What each symbol does to the objects:
ξ: pm->cr, lc->nb, tg->zm, mh->tt, zt->dz, dn->qs, sf->pj, jr->mb, cm->gm, fj->rn, jg->ct, hn->dj, cg->zg, rp->rr, cp->lb, mf->tn, cz->bs, bb->zr, jl->rl, sb->sr, hq->hd, nl->ht, rd->bc, tj->pp, mc->zc, pq->zf, zg->cg, tr->pr, qr->sz, rc->fp, zc->mc, bm->qd, pp->tj, rq->qn, dl->qt, dq->bz, rf->ff, cr->pm, rl->jl, jz->nf, pj->sf, tn->mf, rn->fj, pf->ng, bl->mj, zf->pq, td->gf, hl->mt, zr->bb, hp->qm, bs->cz, ll->bt, fb->gr, rh->dh, tt->mh, nf->jz, gr->fb, pz->tc, tq->rj, lm->bn, dz->zt, mr->ch, jm->fm, ct->jg, qb->sg, sd->bh, rr->rp, gm->cm, bh->sd, gf->td, mt->hl, fq->gn, qs->dn, tc->pz, nb->lc, sz->qr, pr->tr, dj->hn, bq->cj, ch->mr, mb->jr, lb->cp, mj->bl, rt->tp, hd->hq, fp->rc, bz->dq, sr->sb, qd->bm, bn->lm, ng->pf, gn->fq, tl->lf, lf->tl, qn->rq, rj->tq, lh->fs, sq->qz, bc->rd, sg->qb, jn->dd, fs->lh, cj->bq, tp->rt, zm->tg, dd->jn, qz->sq, qm->hp, dh->rh, bt->ll, ht->nl, qt->dl, ff->rf, fm->jm
ψ: pm->dj, lc->gm, tg->qd, mh->mc, zt->dn, dn->zt, sf->rp, hs->lh, jr->jm, cm->nb, fj->bl, jg->pr, hn->cr, cg->gf, rp->sf, cp->fb, mf->dl, cz->hd, bb->nl, jl->bn, sb->fh, hq->bs, nl->bb, rd->pp, tj->bc, mc->mh, pq->ff, zg->td, tr->ct, qr->bh, zc->tt, bm->zm, pp->rd, rq->hp, dl->mf, dq->cj, rf->zf, cr->hn, rl->lm, jz->rh, pj->rr, hc->fp, tn->qt, rn->mj, pf->rt, bl->fj, zf->rf, td->zg, hl->mr, zr->ht, hp->rq, bs->hq, ll->sg, fb->cp, rh->jz, tt->zc, nf->dh, gr->lb, pz->sq, lm->rl, dz->qs, mr->hl, jm->jr, ct->tr, qb->bt, sd->sz, rr->pj, gm->lc, bh->qr, gf->cg, mt->ch, qs->dz, tc->qz, nb->cm, sz->sd, pr->jg, dj->pm, bq->bz, ch->mt, mb->fm, lb->gr, mj->rn, rt->pf, hd->cz, fp->hc, bz->bq, qd->tg, bn->jl, ng->tp, gn->zn, tl->jn, lf->dd, qn->qm, rj->ql, ql->rj, lh->hs, sq->pz, bc->tj, sg->ll, jn->tl, cj->dq, tp->ng, zm->bm, zn->gn, dd->lf, qz->tc, qm->qn, dh->nf, fh->sb, bt->qb, ht->zr, qt->tn, ff->pq, fm->mb
β: pm->ff, tg->bc, mh->tc, zt->qn, dn->qm, sf->fs, hs->rr, jr->gr, cm->rj, fj->mr, jg->bq, hn->zf, cg->tl, cp->fm, mf->nl, bb->dl, jl->rh, sb->sd, hq->gn, nl->mf, rd->zm, tj->qd, mc->qz, pq->dj, zg->lf, tr->dq, zc->sq, bm->pp, pp->bm, rq->dz, dl->bb, dq->tr, rf->cr, cr->rf, rl->dh, jz->bn, pj->lh, tn->ht, rn->ch, rz->fp, pf->sg, bl->hl, zf->hn, td->dd, hl->bl, zr->qt, hp->qs, bs->zn, ll->rt, fb->mb, rh->jl, tt->pz, nf->lm, gr->jr, pz->tt, tq->gm, lm->nf, dz->rq, mr->fj, jm->lb, ct->cj, qb->ng, sd->sb, rr->hs, gm->tq, bh->sr, gf->jn, mt->mj, fq->hd, qs->hp, tc->mh, nb->ql, sz->fh, pr->bz, dj->pq, bq->jg, ch->rn, mb->fb, lb->jm, mj->mt, rt->ll, hd->fq, fp->rz, bz->pr, sr->bh, qd->tj, bn->jz, ng->qb, gn->hq, tl->cg, lf->zg, qn->zt, rj->cm, ql->nb, lh->pj, sq->zc, bc->tg, sg->pf, jn->gf, fs->sf, cj->ct, tp->bt, zm->rd, zn->bs, dd->td, qz->mc, qm->dn, dh->rl, fh->sz, bt->tp, ht->tn, qt->zr, ff->pm, fm->cp
χ: pm->dq, lc->zc, tg->bt, mh->cm, zt->rl, dn->lm, sf->rc, jr->sr, cm->mh, fj->ht, jg->zf, hn->bq, cg->zn, cp->sz, mf->ch, cz->lf, bb->mj, jl->dz, sb->mb, hq->jn, nl->rn, rd->rt, tj->ng, mc->nb, pq->ct, tr->ff, qr->lb, rc->sf, zc->lc, bm->sg, pp->pf, rq->rh, dl->mt, dq->pm, rf->pr, cr->bz, rl->zt, jz->hp, pj->fp, hc->rr, tn->mr, rn->nl, rz->lh, pf->pp, bl->zr, zf->jg, td->fq, hl->qt, zr->bl, hp->jz, bs->tl, ll->zm, fb->sd, rh->rq, tt->gm, nf->qm, gr->bh, pz->tq, tq->pz, lm->dn, dz->jl, mr->tn, ct->pq, qb->qd, sd->fb, rr->hc, gm->tt, bh->gr, gf->gn, mt->dl, fq->td, qs->bn, tc->rj, nb->mc, sz->cp, pr->rf, dj->cj, bq->hn, ch->mf, mb->sb, lb->qr, mj->bb, rt->rd, hd->dd, fp->pj, bz->cr, sr->jr, qd->qb, bn->qs, ng->tj, gn->gf, tl->bs, lf->cz, qn->dh, rj->tc, ql->qz, lh->rz, bc->tp, sg->bm, jn->hq, cj->dj, tp->bc, zm->ll, zn->cg, dd->hd, qz->ql, qm->nf, dh->qn, fh->fm, bt->tg, ht->fj, qt->hl, ff->tr, fm->fh
η: pm->pf, tg->jg, mh->pj, zt->sb, dn->fh, sf->tt, hs->qz, jr->jl, cm->fp, fj->td, jg->tg, hn->tp, cg->mj, rp->zc, cp->nf, mf->hq, cz->qt, bb->zn, jl->jr, sb->zt, hq->mf, nl->gn, rd->cj, tj->bz, mc->rr, pq->ll, zg->bl, tr->bm, qr->hp, rc->gm, zc->rp, bm->tr, pp->dq, rq->bh, dl->bs, dq->pp, rf->qb, cr->ng, rl->mb, jz->lb, pj->mh, hc->nb, tn->hd, rn->gf, rz->rj, pf->pm, bl->zg, zf->bt, td->fj, hl->lf, hp->qr, bs->dl, ll->pq, fb->dh, rh->gr, tt->sf, nf->cp, gr->rh, pz->fs, lm->fm, dz->sr, mr->dd, jm->bn, ct->zm, qb->rf, sd->qn, rr->mc, gm->rc, bh->rq, gf->rn, mt->tl, fq->ht, tc->lh, nb->hc, sz->qm, pr->qd, dj->rt, bq->bc, ch->jn, mb->rl, lb->jz, mj->cg, rt->dj, hd->tn, fp->cm, bz->tj, sr->dz, qd->pr, bn->jm, ng->cr, gn->nl, tl->mt, lf->hl, qn->sd, rj->rz, lh->tc, bc->bq, sg->ff, jn->ch, fs->pz, cj->rd, tp->hn, zm->ct, zn->bb, dd->mr, qz->hs, qm->sz, dh->fb, fh->dn, bt->zf, ht->fq, qt->cz, ff->sg, fm->lm
π: pm->fh, lc->qt, tg->rh, mh->ch, zt->rt, dn->pf, sf->dd, hs->cg, jr->bq, cm->mf, fj->pz, jg->gr, hn->sr, cg->hs, rp->lf, cp->tr, mf->cm, bb->ql, jl->bc, sb->dj, hq->fp, nl->rj, rd->rl, tj->bn, mc->mt, pq->sd, tr->cp, qr->rf, rc->hd, zc->hl, bm->nf, pp->lm, rq->bt, dl->nb, dq->fm, rf->qr, rl->rd, jz->qd, pj->jn, hc->bs, tn->gm, rn->tc, rz->gn, pf->dn, bl->sq, zf->bh, td->fs, hl->zc, hp->qb, bs->hc, ll->qn, fb->ct, rh->tg, tt->mr, nf->bm, gr->jg, pz->fj, tq->ht, lm->pp, dz->tp, mr->tt, jm->bz, ct->fb, qb->hp, sd->pq, rr->tl, gm->tn, bh->zf, gf->lh, mt->mc, qs->ng, tc->rn, nb->dl, sz->ff, pr->lb, dj->sb, bq->jr, ch->mh, mb->cj, lb->pr, mj->qz, rt->zt, hd->rc, fp->hq, bz->jm, sr->hn, qd->jz, bn->tj, ng->qs, gn->rz, tl->rr, lf->rp, qn->ll, rj->nl, ql->bb, lh->gf, sq->bl, bc->jl, sg->qm, jn->pj, fs->td, cj->mb, tp->dz, zm->dh, dd->sf, qz->mj, qm->sg, dh->zm, fh->pm, bt->rq, ht->tq, qt->lc, ff->sz, fm->dq
α: pm->zn, lc->hp, tg->mr, mh->dh, zt->rj, dn->ql, sf->gr, hs->fm, jr->fs, cm->qn, fj->bc, jg->dd, hn->fq, cg->dq, rp->lb, cp->rr, mf->ll, cz->rf, bb->pf, jl->pz, sb->rz, hq->pq, nl->rt, rd->rn, tj->bl, mc->nf, pq->hq, zg->bz, tr->tl, rc->bh, zc->jz, bm->mt, pp->mj, rq->gm, dl->sg, dq->cg, rf->cz, rl->tc, jz->zc, pj->fb, hc->sz, tn->bt, rn->rd, rz->sb, pf->bb, bl->tj, zf->hd, td->bq, hl->qd, zr->ng, hp->lc, bs->ff, ll->mf, fb->pj, rh->tt, tt->rh, nf->mc, gr->sf, pz->jl, tq->dz, lm->qz, dz->tq, mr->tg, ct->jn, qb->qt, sd->fp, rr->cp, gm->rq, bh->rc, gf->cj, mt->bm, fq->hn, tc->rl, nb->qm, sz->hc, pr->lf, dj->gn, bq->td, ch->zm, mb->lh, lb->rp, mj->pp, rt->nl, hd->zf, fp->sd, bz->zg, qd->hl, bn->sq, ng->zr, gn->dj, tl->tr, lf->pr, qn->cm, rj->zt, ql->dn, lh->mb, sq->bn, bc->fj, sg->dl, jn->ct, fs->jr, cj->gf, tp->ht, zm->ch, zn->pm, dd->jg, qz->lm, qm->nb, dh->mh, bt->tn, ht->tp, qt->qb, ff->bs, fm->hs

The rows follow the links: the fewer symbols apart two objects are, the more alike their rows tend to be.

Object, then a row for it; each showing differs a little:
sd
[-179,   74,  406,   98,  438,  370,  192, -380,  375,  160, -653,  301, -186,  299, -757, -572, -176,  278, -501, -277,  332,  127,  241,  373,  284, -133,  -69,  544, -227,   76,  350, -546,  671,  138,  286,  297, -325,  -35, -228, -266, -619,  652,  394, -993,  289,   51,   91]
jr
[ 333, -205, -153, -174,  -67,   -2, -293, -324, -389,   15,  157, -106, 1102, -783,  564, -130,  665,  347,    5, -535, -544,   10, 1148, -114, -292,   44, -225,   31,  244,  144, -194,   57,   75, -110,   -5,  243, -156,  -54, -339,  689,  428,  192,  354,   12,    7,  237, -220]
zr
[ 273, -466, -305, -142, -166,  164, -364,  150,  545,  147,  411, -320, -108, -289,   92,  472, -167,  -49,  199,  179, -301, -479, -914, -630, -372, -142,  -54, -406,  130, -269, -419,  413, -318, -224, -218, -335,  246,  -66,  267, -430,  681, -396, -156,  934,   38, -524,  -47]
lm
[ 615,  291,  584, -110,   97, -716,  382,  284, -493,  268, -393,  -90,  648,   25,  -89,   93,  669, -135, -235, -167, -745,   87,  -71,  148,  227,  383, -141,  613,    4,  404, -318, -277, -633,  438,  449, -559,  202, -237,   -8,  383, -194, -442,  248,  -34,  -25,  418,   92]
fs
[ -82, -243, -592,  382, -201, -146, -472, -341, -151, -215,  721, -417,  754, -376,  480,  215,  376,   66, -231, -432, -142,  136,  380, -700, -401, -172, -283, -474,   42, -298,   99,  862, -231, -202,  -23,  207, -119,  -39, -129,  304,  586,  100,  -40,  624,  288,  673,  -73]
sb
[ 540,  -67,  431,    0,  326, -120,   16, -385,  411,  493, -151, -146,  596,   51, -723, -503,  453,  377, -527, -225, -614, -332,   35,  276,   -5,  -72, -443,  576, -224,  226,  -45,  -39,  246,  317,  447,  397, -177, -407, -523, -258,  312,  771,  665, -547,  343,  191,  367]
mf
[-607,  122,   21,  309,  309,  146,   -3,   -7,  297, -173,  173, -178, -825,  841, -438, -603, -406, -210,  152,  573,  615,  190, -799,  -78,  290, -146,  335, -209, -330, -125,  413,  200,  370, -118, -387,  145,  203,  233,   -8, -746, -109,  394,  -46, -146, -204, -233,  708]
dn
[ 729,  -30,  599, -139,  166, -470,  197,  138,  329,  597, -576, -221,  134,  -16, -534,  -27,  377,   95, -489, -196, -754, -339, -688,  295, -142,  106, -320,  915, -145,  294, -397, -499, -199,  572,  408, -503,  268, -392,   26, -406,   10,   73,  302, -120,  359, -140,  236]
mc
[-476,  583,  -72,  321, -234, -574,  468,  223, -320, -264, -220, -135, -422,  886,  -94,  196, -158, -540, -198,  108,  474,  670, -395, -249,  376,  152,   79, -123, -141, -297,  350, -134, -424,  182,  361, -603,  298,   77,  444,  161, -740, -358, -531,  208,  103,  761,  159]
cm
[-619,   28, -122,  331,  281, -128,  153, -325,  273, -214, -140, -411, -564,  967, -458, -658, -193,  -88, -304,   44,  697,  416, -611, -494,  105, -446, -108,   93, -487, -326,  477, -180,  387,   99,  163,  -19,   83,  156, -127, -654, -430,  469,   34,   49,  233,  237,  744]
rl
[ 321,  319,  355,  -16,  216, -801,   34, -148, -859,   84,    1, -201,  837,  367, -193, -663,  814,   60, -285, -121, -626,  150,  458,  259,   68,   20, -148,  649, -162,  693, -245, -140, -377,  422,  253,  125,  266, -126, -371,  335,  -52,  304,  409,  -97, -157,  529,  385]
rt
[ 481,  -73,  366, -128,  573, -367,  -42, -169,   52,  368,  -51,  -27,  232,  193, -710, -663,  349,  308,  258,  377, -562, -404, -401,  490,  102,   40,   44,  503, -102,  611, -437,  -55,   57,  147, -153,  231,  503, -164, -246, -660,  505,  444,  519, -382, -360, -538,  421]
bm
[  17,  518,  471, -141,   25, -185,  523,  597, -513, -187, -553,  397, -463,  203, -125,  219, -138, -334,  411,  411,  -23,  200,  115,  784,  487,  508,  325,  383,  135,  489,   22, -419, -292,  123, -104, -301,  210,   69,  278,  393, -711, -586,  -75, -398, -485, -287,  -65]
pq
[  -97,   165,   478,    15,   440,   413,   148,  -293,   425,    63,  -346,   383,  -343,   279,  -717,  -493,  -329,   187,   116,   441,   405,   -87,    39,   901,   361,     8,   194,   220,   -87,   322,   124,  -398,   688,   -13,  -227,   595,  -214,   116,  -190,  -378,  -160,   644,   298, -1047,  -220,  -614,   169]
cp
[  68,  367,  580,  -33,  -58,  -37,  675,  288, -254,   42, -653,  470,  -64,  297,    3,  310, -267, -171, -346, -192,  106,  329,  378,  541,  459,  455, -207,  468,   47,   34,  103, -484,   24,  253,  493, -133, -269,   54,   70,  719, -896, -340, -145, -666,  199,  620, -241]
rc
[-710, -410, -454,  203, -166,  581, -153, -378,  669, -260,  106, -153, -305, -199,  205, -225, -352,  162, -268, -491,  910,  204,  117, -887, -330, -542,  -41, -423, -199, -651,  404,   80,  658,  -55, -138,  312, -467,  192,  -46, -296, -166,  611, -194,  345,  351,  217,  -58]
fm
[ 680,  458,  607, -145,  -31, -465,  314,   16, -203,  248, -197,   61,  582,   21, -201,  342,  394,  -54, -446, -311, -760,   -4,   58,  414,  230,  537, -448,  643,  208,  503, -323,  -64, -388,  288,  667, -199,   30, -433, -146,  697,   23, -150,  108, -476,  335,  567,  -47]
qt
[-392, -451, -310, -154, -308,  529,  122,  246,  525, -106,  -42,  -34, -780, -159,  376,  414, -592,   21,  245,  142,  630,  -84, -644, -580, -298, -328,  340, -462,  -52, -659,  162,  -68,  -44, -258, -324, -443,   37,  119,  492, -725, -198, -324, -389,  609,   54, -670, -197]
cj
[ 480,  602,  230,  -75,  406, -404, -212, -173, -406,  -12,  282,  246,  591,   42, -424, -145,  375,  -89,  138,  291, -598, -135,  224,  979,  436,  414,  -75,  187,  221,  778, -178,  389, -209, -104,  -15,  438,  112,   16, -296,  548,  520,  268,  154, -684, -201,  170,  210]
fb
[-183,  390,  356,  169,  249,  -35,  243, -267, -550, -171, -393,  354,  224,  450, -313, -304,  110, -183, -368, -227,  211,  547,  872,  622,  398,   81,   17,  235,   51,  302,  387, -327,  580,  166,  279,  358, -243,  213, -276,  500, -803,  268,  -41, -941,  102,  554,  146]
qd
[  19,  -54,  -14, -355, -469,  155,  224,  558, -399, -102, -313,  413, -205, -556,  833,  375,  -24,  -86,  500,  -48,  267, -125,  721,  351, -196,  239,  535,  -38,  393,   10,  -75, -719,  -97, -237, -373, -174,  139,  154,  337,  486, -464, -844,   44,   81, -541, -599, -688]
qs
[ 550, -675,  210, -602, -200,  112,   33,  151,  273,  523, -334, -209,  258, -830,  345,   21,  402,  447, -204, -424, -394, -438,   64, -417, -530,  -70, -166,  362,   -1, -171, -530, -601,  -99,  480,   90, -549,    8, -393,  211, -312,  236, -217,  480,  690,  167, -594, -502]
lb
[ -80, -224,  162, -301, -489,  257,  304,  241, -252,   51, -405,  470,   77, -667,  592,  601, -233,  189,  -76, -585,  276,  183, 1042,  -45,  -75,  -76, -100,  143,  336, -272,   10, -767,   14,   -4,  121, -129, -500,   68,   50,  820, -672, -511, -159,  -25,  168,   98, -640]
bl
[ 222, -104, -528,  -41, -455, -254, -437,  253, -263, -232,  598, -214,  220, -253,  641,  542,  163, -185,  428,   75, -378, -308, -387, -401, -333,    7,   90, -611,  248, -159, -423,  445, -728, -223, -208, -441,  246,   85,  273,  259,  653, -610, -405, 1037, -156,  -37, -144]
jm
[ 633, -239,  113, -285, -376, -106, -133,  -41, -183,  159,  -46,  150,  731, -952,  550,  625,  384,  173, -266, -563, -595, -158,  779, -120, -212,  274, -281,  260,  306,   55, -419,  -20, -286,  110,  253, -244, -228, -194,  -89,  748,  285, -385,   90,   70,  237,  191, -653]
zn
[  325,   137,    63,   180,   120,   128,  -179,   -80,   772,   261,   230,  -174,  -305,   269,  -712,   601,  -405,  -174,    37,   342,  -603,  -516, -1372,   101,    68,   160,  -398,  -178,    45,  -120,  -218,   575,  -326,  -152,   258,   -76,   293,  -192,    33,  -472,   577,   199,  -263,   -56,   368,   -14,   258]

Each walk starts at a row. The symbols on each line, taken left to right, move it on to the next object.
Each answer is a row, close to the row of the object it stands for.
[-613, -129, -781,  301, -265,  351, -164, -241, -177, -621,  423, -138,   98, -186,  574,  104, -117, -160, -299, -342,  702,  519,  666, -563, -111, -280,   81, -628,   -8, -582,  518,  279,  221, -324,   -4,  334, -400,  273,  -23,  531, -211,  154, -357,  318,  135,  573, -231]
π α β χ	[ 435, -387,  -27, -372,  198,  408, -492, -361,  328,  404,  265,  104,  469, -898,  219, -209,  288,  629,  112,   -3, -324, -574,  369,  188, -428, -134,    6,   64,  167,  122, -309,   14,  305,  -51, -433,  553, -182, -106, -200, -256,  902,  411,  505, -100, -115, -775, -233]
χ ξ α π η	[  23,  342, -175,  446,  262, -978, -131, -222, -499, -230,  347, -635,  382,  700, -210, -376,  490, -220, -230,   88, -185,  400, -413, -282,  143,  -79, -205,   -1, -322,  169,   34,  517, -469,  122,  251,  -23,  276,  -22, -177,  215,  421,  205, -143,  303,   89, 1029,  586]
[   38,  -537,   149,  -556,  -224,   538,   134,   492,   311,   201,  -439,   436,  -534,  -433,   302,   159,  -228,   224,   350,    50,   533,  -362,   181,    64,  -265,   -77,   430,   140,    18,  -148,  -163,  -815,   379,   -15,  -456,  -343,     3,    33,   252,  -432,  -584,  -284,   132,   102,  -317, -1209,  -504]
η β ψ ψ ξ	[ 952,  144,  686, -295,  193,   52,   63,  -19,  524,  692, -334,  159,  -43,  -75, -803,  395, -199,  145,  -71,  207, -849, -510, -631,  735,  267,  392, -367,  453,  106,  353, -408,   48,   39,  189,  398,   31,  213, -209,  -42, -284,  340,  201,  104, -471,  247, -440,  157]
β η π α π	[ -265,   141,   116,    87,    93,   108,   225,   263,   621,    77,  -161,     6, -1087,   820,  -540,    56,  -606,  -338,    86,   503,   447,    78, -1145,  -107,   395,    26,   185,  -279,  -127,  -325,   148,     2,   -85,   -67,  -105,  -303,   340,    85,   363,  -715,  -317,  -346,  -406,   -73,   -18,  -262,   401]
[-175, -140,  -22, -362, -478,  118,  325,  486, -476,  -62, -449,  379,   40, -277,  930,  290,  159,  165,    3, -487,  296,  235,  797, -171, -148,   87,  205,  171,  204,  -93,  -10, -857,  -87,  247,  -46, -571, -146,   33,  321,  425, -738, -587,  109,  209, -261,  -44, -529]
ψ η α α α α π	[-232,   36, -295, -187,   14,  543,   16,  -43, -464, -218,   85,  563,  117, -608,  561,   27,  -44,  176,  371,  -69,  501,  156, 1274,  414,  -19,  -20,  502, -254,  290,  169,  165, -123,  430, -362, -532,  608, -404,  318,  -71,  618, -112,   -7,   87, -462, -541, -259, -398]
α η α α π π	[-746,  -67, -597,  144,  -97,  158, -250,  -14, -380, -600,  521,  -84, -120,   -5,  711, -166,  -84, -268,  482,  339,  704,  360,  487, -470,  -46, -296,  360, -856,   73, -224,  310,  293,  -62, -454, -710,  131,  -58,  447,  112,  207,   -9, -205, -423,  519, -628, -121,  -69]
[ 639,  453,  559, -165,    3, -651,   22,  485, -541,  267,  -53,  156,  233,   98, -121,  262,  428, -136,  305,  333, -778, -185, -249,  769,  372,  482,   70,  423,  136,  687, -512,  -81, -637,  204,  125, -424,  515, -170,  113,  226,  145, -448,   78, -201, -201, -129,  -29]
ψ ψ β χ	[  91,  123,  560, -196,  195,  153,  476,  391,  192,  346, -763,  419, -695,  394, -475,   98, -359,  -70,  129,  517,  215, -179, -401,  698,  279,  103,  275,  476,  -52,  183,  -20, -661,  173,  254,  -49, -226,  221,   11,  132, -577, -704, -203,   60, -489, -228, -768,   17]
η ξ β ξ χ ξ ξ	[ 700,  544,  525, -176,  129, -403,   97,  240, -282,  257,   -7,  153,  309, -194, -308,  526,   46, -181,  181,  220, -791, -290,  -52,  756,  540,  619, -261,  330,  314,  622, -400,  275, -510,   20,  406, -121,  189,  -98,    8,  505,  188, -269,  -72, -518,   69,   36, -214]
[ 120, -296, -358,   34, -396, -292, -161,  271, -315,   -8,  348, -367,  369, -328,  627,  423,  387,  -67,  -91, -416, -224,   50, -149, -972, -465,  -28, -265, -328,  176, -325, -314,  281, -729,   33,  150, -642,  246,  -98,  264,  290,  340, -667, -150, 1052,  273,  480, -191]
ψ β β χ ξ η	[  92,   26,   30,  364,  293, -124, -168, -550,  492,   42,  368, -542,  218,  468, -830, -271,   15,   77, -560,  -83, -323,  -10, -671, -310,   -8, -244, -574,  -71, -371, -201,  171,  593,   83,   22,  404,  255,   60,  -87, -370, -297,  612,  849,  141,   31,  498,  602,  581]
α α χ β ψ ψ ψ	[-306,  496,   82,  476, -213, -172,  356,  171, -105, -398, -177,  115, -376,  668, -198,  486, -554, -411, -333, -178,  345,  640, -293,  -10,  458,  321, -350, -176,    9, -392,  424,  272, -203,  -54,  556, -185, -188,   91,   60,  501, -686, -168, -660, -212,  394, 1082,   93]
[ -174,   617,   234,   125,   270,    62,   130,   -41,  -648,  -286,  -143,   583,   -42,   283,  -191,  -154,   -74,  -147,   209,   484,   275,   199,   708,   998,   528,   264,   226,   161,   193,   620,   245,   -24,   445,   -59,  -244,   604,  -125,   267,  -153,   481,  -527,   272,   102, -1092,  -327,   -11,    94]
β χ α χ ξ η	[-111, -105, -691,   99, -117, -320, -541,  -30, -348, -399,  810, -407,  415, -260,  574,  -82,  390,  -10,  419,  199,  -80,  -20,   34, -452, -272, -170,  239, -753,   51,  -27,  -81,  545, -536, -430, -556,  150,   86,   44,   96,  232,  990, -124, -112,  745, -286,   76,   82]
β ψ χ α ψ α β	[ -68, -417, -543, -101,  185,   45, -613, -326,  373,   26,  594, -508,   16, -131,  209, -221,  187,  233,  242,  180, -196, -492, -465, -604, -471, -584,   75, -468,  -86, -209, -116,  629,  -38, -238, -487,  146,  132,   46,  -95, -579,  909,  193,  180,  742, -320, -538,  276]
[    6,   440,   535,   -72,   -12,  -454,   602,   360,  -609,   -69,  -673,   133,  -226,   437,   -60,   104,   106,  -263,  -189,   -46,    90,   329,   299,   291,   283,   241,    84,   615,  -102,   167,    95,  -760,   -17,   490,   350,  -501,   103,    25,   171,   610, -1026,  -369,    67,  -379,    25,   345,   -33]
ψ ξ χ ξ η ψ	[ 184,  130,  668, -108,  -18,  342,  557,   -9,  465,  436, -815,  299, -452,  144, -548,  129, -531,  109, -406, -197,  145,  116,   25,  509,  255,  151, -220,  540, -156,   89,  198, -582,  426,  372,  459, -145, -204, -232,   62, -194, -812,  211,  144, -746,  420,   23,  -65]
π ψ β β χ ψ	[  59,  706,  453,  -35,  -19,   83,  435,  407, -266,    8, -415,  671, -377,   70, -176,  443, -478, -228,  260,  380,  -35,  218,  199, 1046,  509,  531,  185,  208,  377,  549,   81, -364, -105,   12,   83,   49, -168,  -73,  138,  560, -694, -306, -248, -816, -161, -195, -135]
[  297,   526,    25,   175,    73,  -647,  -123,   325,  -308,  -197,   430,  -224,   -44,   526,  -186,   373,   -47,  -492,   225,   441,  -589,   -57, -1028,    60,   263,   441,   -84,  -240,   199,   191,  -179,   707,  -916,    32,   152,  -502,   605,   -94,   142,   110,   472,  -471,  -397,   265,  -125,   438,   368]
ψ ψ ψ η	[ 135,  460,  -59,  392,  372, -328, -391, -215, -323, -223,  880, -170,  288,  416, -404,  -78,  124, -244,   95,  338, -352,  141, -430,  184,  355,  275, -188, -462,   52,  381,   61, 1013, -414, -304,  109,  505,  267,  136, -148,  293,  770,  218, -365, -282,  135,  678,  379]
β β β ξ	[-624,  111, -546,  337, -193,  391, -156,  -16, -142, -640,  534,  244, -226, -107,  485,  123, -408, -146,  420,  109,  703,  395,  540,  -62,   30, -175,  301, -850,   23, -420,  314,  425,  137, -652, -470,  508, -202,  352,   33,  457,   68,  -74, -450,  126, -175,   67, -144]
[-627,  699, -272,  479,  212, -383,    7,   65, -505, -573,  307,   59, -362,  942, -178, -427, -194, -462,  275,  679,  542,  558, -306,  118,  373,   16,  390, -499,  -95,  137,  457,  464, -181, -242, -304,  232,  216,  352,   94,  -16, -303,   36, -304,  -43, -400,  290,  549]
ψ β β π π	[-291,  521,  -26,  134,  -87, -178,  222,  562, -252, -364,   82,  101, -660,  843, -139,  373, -438, -558,  368,  474,  297,  433, -693,   44,  369,  337,  273, -283,  -63,  -69,  270,  207, -447, -192,   22, -376,  261,  200,  311,   91, -487, -561, -637,  -31, -173,  231,  231]
π χ π β ψ	[   23,    30,   -77,   247,   447,  -307,  -254,  -142,   462,    99,   334,  -498,   -80,   580,  -690,  -441,    80,  -153,   112,   549,  -217,  -360, -1059,  -181,   -65,  -204,    30,  -182,  -331,   167,     1,   672,  -162,    34,   -57,   141,   507,    12,  -294,  -829,   683,   456,    37,   198,   -77,   -44,   678]
